Below is a small trained network, with its code and all its weights. Each question gives an input and a class and asks what happens when units are switched off, that is, made to give their printed mean instead of their output.

import numpy as np


def w(rows, s, z=0):
    codes = np.array(rows[::2]) - 128.0
    scale = np.full(codes.shape[1], s)
    scale[-1] = z or s
    return codes * scale


def f(y):
    return y / 2 * (1 + np.tanh(0.7978845608 * (y + 0.044715 * y**3)))


def log_softmax(a):
    a = a - a.max(-1, keepdims=True)
    return a - np.log(np.exp(a).sum(-1, keepdims=True))


def net(x, mask):
    res = np.array(x, float).reshape(1, 7) / 4 @ E
    y = f(res @ A[0][:, :-1].T + A[0][:, -1])
    res = res + np.where(mask, y, B[0][:, -1]) @ B[0][:, :-1]
    return log_softmax(res[-1] @ U[:, :-1].T + U[:, -1])


A, B = {}, {}
E = w([
[209,201,188,139,49,137],'x0',
[132,124,122,130,123,121],'x1',
[123,134,121,125,125,126],'x2',
[121,132,137,121,129,140],'x3',
[85,119,68,236,74,195],'x4',
[130,125,136,128,131,134],'x5',
[208,134,3,82,141,189],'x6',
],0.012)
A[0] = w([
[103,163,118,163,130,182,63],'n1',
[135,117,110,198,111,191,142],'n2',
[164,185,143,116,62,139,65],'n3',
[142,117,109,195,131,117,100],'n4',
[217,146,20,68,141,220,36],'n5',
[177,186,142,112,43,124,78],'n6',
[192,155,137,40,198,91,122],'n7',
[200,200,166,157,92,153,78],'n8',
[76,137,178,187,128,57,2],'n9',
[88,156,121,166,105,133,112],'n10',
[59,25,62,107,203,105,46],'n11',
[116,128,94,176,101,187,150],'n12',
[104,122,111,221,65,218,133],'n13',
[76,142,197,171,132,109,30],'n14',
[180,134,160,9,133,87,124],'n15',
[124,143,104,190,128,179,106],'n16',
[92,90,105,114,183,148,52],'n17',
[91,91,136,100,133,176,48],'n18',
[168,203,154,141,101,150,57],'n19',
[130,97,91,191,90,191,132],'n20',
],0.011,0.0045)
B[0] = w([
[108,111,129,97,148,123,155],'n1',
[106,131,129,91,150,86,194],'n2',
[129,145,103,162,163,176,180],'n3',
[137,139,118,116,127,112,151],'n4',
[200,32,197,121,2,164,254],'n5',
[96,135,83,178,176,156,195],'n6',
[78,174,145,87,156,70,225],'n7',
[104,139,75,183,162,163,200],'n8',
[183,79,183,129,63,159,187],'n9',
[125,131,140,114,120,99,161],'n10',
[126,165,80,216,165,182,209],'n11',
[119,149,134,81,153,100,192],'n12',
[107,153,149,86,160,82,237],'n13',
[177,74,172,115,58,150,184],'n14',
[87,153,110,94,142,74,226],'n15',
[120,142,136,108,145,87,177],'n16',
[114,151,112,175,130,143,160],'n17',
[164,143,113,135,133,133,134],'n18',
[135,131,106,180,165,160,176],'n19',
[114,184,137,89,149,90,201],'n20',
],0.011,0.015)
U = w([
[116,175,157,21,176,2,113],'0',
[158,50,200,108,29,137,255],'1',
[125,161,89,203,204,172,30],'2',
],0.011,0.0027)

Each question gives the input, the list of numbers given to net, and the class t.
The units are the neurons (one row each of A and B). Each row of codes is followed by its name. A weight is (code - 128) times the scale printed after its matrix; where a second scale follows, it is the last column's (A, B and U).
mask holds one flag per neuron, in row order. A switched-off neuron (its flag False) gives its mean, the last column of its row in B, instead of its output. The means were averaged over made-up inputs and are rounded, as every weight is.
A unit's drop is (log p(t) with every unit on - log p(t) with that unit switched off) / (log p(t) with every unit on - log p(t) with every unit switched off).
The circuit of an input: a set's keep is (log p(t) with only the set's units on - log p(t) with every unit switched off) / (log p(t) with every unit on - log p(t) with every unit switched off). Starting from the 12 units with the biggest drops (on a tie, the unit counted first), units are removed one at a time, each time the one whose removal leaves the highest keep (on an exact tie, the one counted first), for as long as the keep stays at least 0.8.
units of the circuit, in order: the units of the circuit, biggest drop first
top k neurons: the k neurons with the biggest drops, biggest first
drop when u is switched off: that unit's drop, to one decimal
input [-8,6,8,-8,-3,-3,4], class 2: units of the circuit, in order	(n11)
input [-7,7,2,-6,-7,-7,-8], class 1: top 2 neurons	(n9 n14)
input [3,0,-6,-8,5,2,-5], class 0: top 2 neurons	(n5 n13)
input [6,-7,-1,6,1,6,-5], class 2: top 2 neurons	(n5 n8)
input [-7,5,6,-5,8,1,-7], class 0: top 3 neurons	(n5 n13 n20)
input [-5,2,6,-4,7,7,7], class 0: top 3 neurons	(n20 n13 n12)
input [7,-5,-5,-1,-4,3,-8], class 1: top 2 neurons	(n14 n9)
input [5,5,-3,5,1,7,-4], class 2: top 3 neurons	(n5 n8 n6)
input [6,8,4,1,5,-7,1], class 2: top 2 neurons	(n8 n6)
input [7,6,-1,-5,7,-3,4], class 0: top 3 neurons	(n13 n20 n2)
input [2,8,7,8,-1,5,2], class 1: top 3 neurons	(n11 n13 n20)
input [5,5,6,-3,6,-8,-6], class 0: top 2 neurons	(n5 n13)
input [-3,0,-3,8,-3,7,7], class 1: drop when n5 is switched off	0.9
input [-5,7,-7,0,-3,7,6], class 1: units of the circuit, in order	(n5)
input [-6,0,6,-4,-1,-1,5], class 2: drop when n14 is switched off	0.4
input [-6,-2,4,-2,-1,8,4], class 2: drop when n11 is switched off	1.8
input [3,0,1,1,7,-5,3], class 0: drop when n11 is switched off	0.0
